Below is a small trained network, with its code and all its weights. Each question gives an input and a class and asks what happens when units are switched off, that is, made to give their printed mean instead of their output.

import numpy as np


def w(rows, s, z=0):
    codes = np.array(rows[::2]) - 128.0
    scale = np.full(codes.shape[1], s)
    scale[-1] = z or s
    return codes * scale


def f(y):
    return np.maximum(y, 0)


def log_softmax(a):
    a = a - a.max(-1, keepdims=True)
    return a - np.log(np.exp(a).sum(-1, keepdims=True))


def net(x, mask):
    res = np.array(x, float).reshape(1, 6) / 4 @ E
    y = f(res @ A[0][:, :-1].T + A[0][:, -1])
    res = res + np.where(mask, y, B[0][:, -1]) @ B[0][:, :-1]
    return log_softmax(res[-1] @ U[:, :-1].T + U[:, -1])


A, B = {}, {}
E = w([
[88,28,104,173,129,148,139,190,205,150],'x0',
[190,161,94,123,21,92,216,162,108,115],'x1',
[138,144,23,90,103,100,138,182,122,183],'x2',
[210,102,157,96,168,67,70,157,92,8],'x3',
[131,144,206,136,219,104,206,203,142,127],'x4',
[68,168,153,73,75,80,87,121,234,114],'x5',
],0.011)
A[0] = w([
[160,83,152,125,150,83,108,186,144,73,156],'N1',
[198,140,72,99,95,53,126,182,121,62,178],'N2',
[154,145,174,108,133,174,140,73,94,107,130],'N3',
[129,113,69,116,152,121,144,184,192,158,192],'N4',
[131,157,137,82,44,89,143,105,142,151,207],'N5',
[133,124,85,68,126,121,44,96,121,67,196],'N6',
[203,158,151,107,105,157,72,104,77,119,192],'N7',
[198,146,157,51,110,119,178,255,198,84,190],'N8',
[40,181,234,117,168,109,54,152,156,118,164],'N9',
[126,147,62,66,74,124,146,46,35,132,156],'N10',
[170,90,123,146,139,163,153,182,115,141,163],'N11',
[167,174,96,64,86,129,97,88,79,132,67],'N12',
[136,89,171,219,157,167,77,95,108,90,110],'N13',
[165,144,137,186,146,166,171,207,25,122,233],'N14',
[169,137,133,128,128,26,156,197,151,50,95],'N15',
[146,100,65,241,175,173,189,108,91,181,184],'N16',
[125,90,114,165,152,189,128,90,154,103,69],'N17',
[95,159,227,185,175,138,178,107,102,159,217],'N18',
[180,177,168,107,104,129,134,30,43,138,189],'N19',
[89,139,97,109,28,169,134,135,249,178,98],'N20',
[224,107,134,114,153,77,208,181,135,66,137],'N21',
[171,122,122,83,118,116,30,46,109,99,176],'N22',
[204,115,171,113,101,38,123,172,73,76,172],'N23',
[136,90,128,122,153,165,61,28,146,129,156],'N24',
[83,108,113,139,154,145,160,144,161,185,236],'N25',
[40,171,152,106,135,109,127,93,158,170,226],'N26',
[53,151,144,136,115,118,74,76,220,137,247],'N27',
[76,144,53,97,74,130,144,98,181,133,105],'N28',
[136,188,87,84,134,179,124,82,78,115,153],'N29',
[115,31,88,144,141,197,171,165,67,126,164],'N30',
[132,118,86,140,151,161,178,193,128,189,92],'N31',
[136,42,152,123,168,181,98,145,118,118,186],'N32',
[94,135,93,141,61,98,90,106,137,144,254],'N33',
[110,156,173,92,173,58,180,140,192,136,197],'N34',
[146,62,79,163,133,229,139,142,79,144,208],'N35',
],0.0096,0.0035)
B[0] = w([
[105,20,70,80,77,157,73,118,51,77,205],'N1',
[159,140,94,125,112,100,57,181,99,130,241],'N2',
[196,137,127,142,129,82,184,81,146,70,188],'N3',
[54,60,114,128,186,84,155,131,128,203,187],'N4',
[121,153,99,79,111,72,172,147,183,165,211],'N5',
[66,141,67,190,171,80,108,154,135,63,222],'N6',
[180,188,89,183,114,60,144,149,129,64,221],'N7',
[143,39,48,56,86,149,81,128,124,191,236],'N8',
[99,60,167,69,209,171,146,175,180,75,220],'N9',
[204,254,162,162,116,82,130,205,156,139,229],'N10',
[139,102,120,146,174,171,66,128,72,193,174],'N11',
[172,215,103,106,108,72,131,217,144,95,207],'N12',
[123,123,178,140,92,151,79,23,96,77,201],'N13',
[195,111,63,152,160,160,154,89,43,213,221],'N14',
[161,65,40,43,191,116,95,153,140,194,225],'N15',
[124,158,220,205,123,216,145,152,58,175,216],'N16',
[79,132,110,154,84,183,91,105,143,109,165],'N17',
[192,105,194,101,176,209,221,42,135,144,205],'N18',
[248,202,116,137,146,120,220,130,129,80,242],'N19',
[48,89,148,88,24,48,167,22,188,245,235],'N20',
[188,71,41,90,142,182,90,112,21,173,233],'N21',
[95,165,96,178,149,49,134,146,146,44,237],'N22',
[245,96,63,79,123,69,73,125,104,93,253],'N23',
[94,149,176,158,134,67,88,110,163,32,204],'N24',
[43,139,155,187,136,164,151,134,160,214,193],'N25',
[124,106,194,82,95,161,230,176,214,168,197],'N26',
[29,80,205,82,65,132,171,172,180,88,221],'N27',
[50,161,127,110,61,44,191,111,196,163,201],'N28',
[138,191,162,152,159,105,163,166,144,101,196],'N29',
[106,167,175,186,156,176,51,117,97,155,199],'N30',
[63,97,133,179,235,91,149,140,81,214,182],'N31',
[103,48,172,201,114,163,81,84,66,105,191],'N32',
[33,185,80,97,60,87,105,171,205,128,203],'N33',
[146,101,121,40,162,225,134,177,145,131,201],'N34',
[139,179,174,233,81,175,43,162,85,157,210],'N35',
],0.0063,0.015)
U = w([
[23,138,115,88,35,92,173,110,218,206,170],'0',
[56,103,108,156,157,73,87,101,141,11,9],'1',
[225,166,111,129,158,139,245,33,104,114,2],'2',
[182,78,16,51,125,117,73,151,97,152,139],'3',
[165,254,84,133,110,65,150,201,160,101,140],'4',
[92,99,195,44,194,219,194,148,192,107,205],'5',
[83,134,123,216,192,173,155,156,71,234,68],'6',
[162,158,180,165,73,216,67,47,121,107,195],'7',
],0.0083,0.00087)

Each question gives the input, the list of numbers given to net, and the class t.
The units are the neurons (one row each of A and B). Each row of codes is followed by its name. A weight is (code - 128) times the scale printed after its matrix; where a second scale follows, it is the last column's (A, B and U).
mask holds one flag per neuron, in row order. A switched-off neuron (its flag False) gives its mean, the last column of its row in B, instead of its output. The means were averaged over made-up inputs and are rounded, as every weight is.
A unit's drop is (log p(t) with every unit on - log p(t) with that unit switched off) / (log p(t) with every unit on - log p(t) with every unit switched off).
The circuit of an input: a set's keep is (log p(t) with only the set's units on - log p(t) with every unit switched off) / (log p(t) with every unit on - log p(t) with every unit switched off). Starting from the 12 units with the biggest drops (on a tie, the unit counted first), units are removed one at a time, each time the one whose removal leaves the highest keep (on an exact tie, the one counted first), for as long as the keep stays at least 0.8.
units of the circuit, in order: the units of the circuit, biggest drop first
top k neurons: the k neurons with the biggest drops, biggest first
drop of u: that unit's drop, to one decimal
input [-3,0,-8,-7,1,-5], class 2: units of the circuit, in order : N18
input [-6,2,2,-6,-7,2], class 4: top 3 neurons : N10, N12, N19
input [-6,-5,-7,-1,5,-2], class 2: top 3 neurons : N3, N19, N18
input [1,4,-2,-5,-5,-3], class 0: top 3 neurons : N20, N28, N33
input [0,3,-8,1,-1,-7], class 7: top 2 neurons : N35, N13
input [5,-2,-4,6,5,8], class 5: top 3 neurons : N9, N27, N34
input [4,-2,0,5,7,8], class 5: top 4 neurons : N9, N34, N27, N14
input [5,-2,-7,-1,-3,1], class 5: top 2 neurons : N27, N9
input [-3,-5,1,-3,-6,1], class 0: top 2 neurons : N27, N23
input [-3,-7,-4,1,-3,-5], class 7: top 3 neurons : N13, N18, N35
input [-3,-1,-5,4,-6,3], class 1: top 2 neurons : N24, N6
input [5,0,1,6,-7,5], class 1: top 2 neurons : N6, N22
input [-4,-3,-8,-8,7,-5], class 5: top 2 neurons : N18, N9
input [-8,-2,-4,-1,-3,-3], class 4: units of the circuit, in order : N10
input [-7,-7,-1,4,-2,-5], class 1: top 4 neurons : N24, N22, N13, N6
input [1,3,-7,-6,3,2], class 5: drop of N18 : 0.4
input [-8,-2,-2,6,4,0], class 3: drop of N23 : 0.5
input [-1,-3,2,5,2,7], class 3: drop of N15 : 0.1
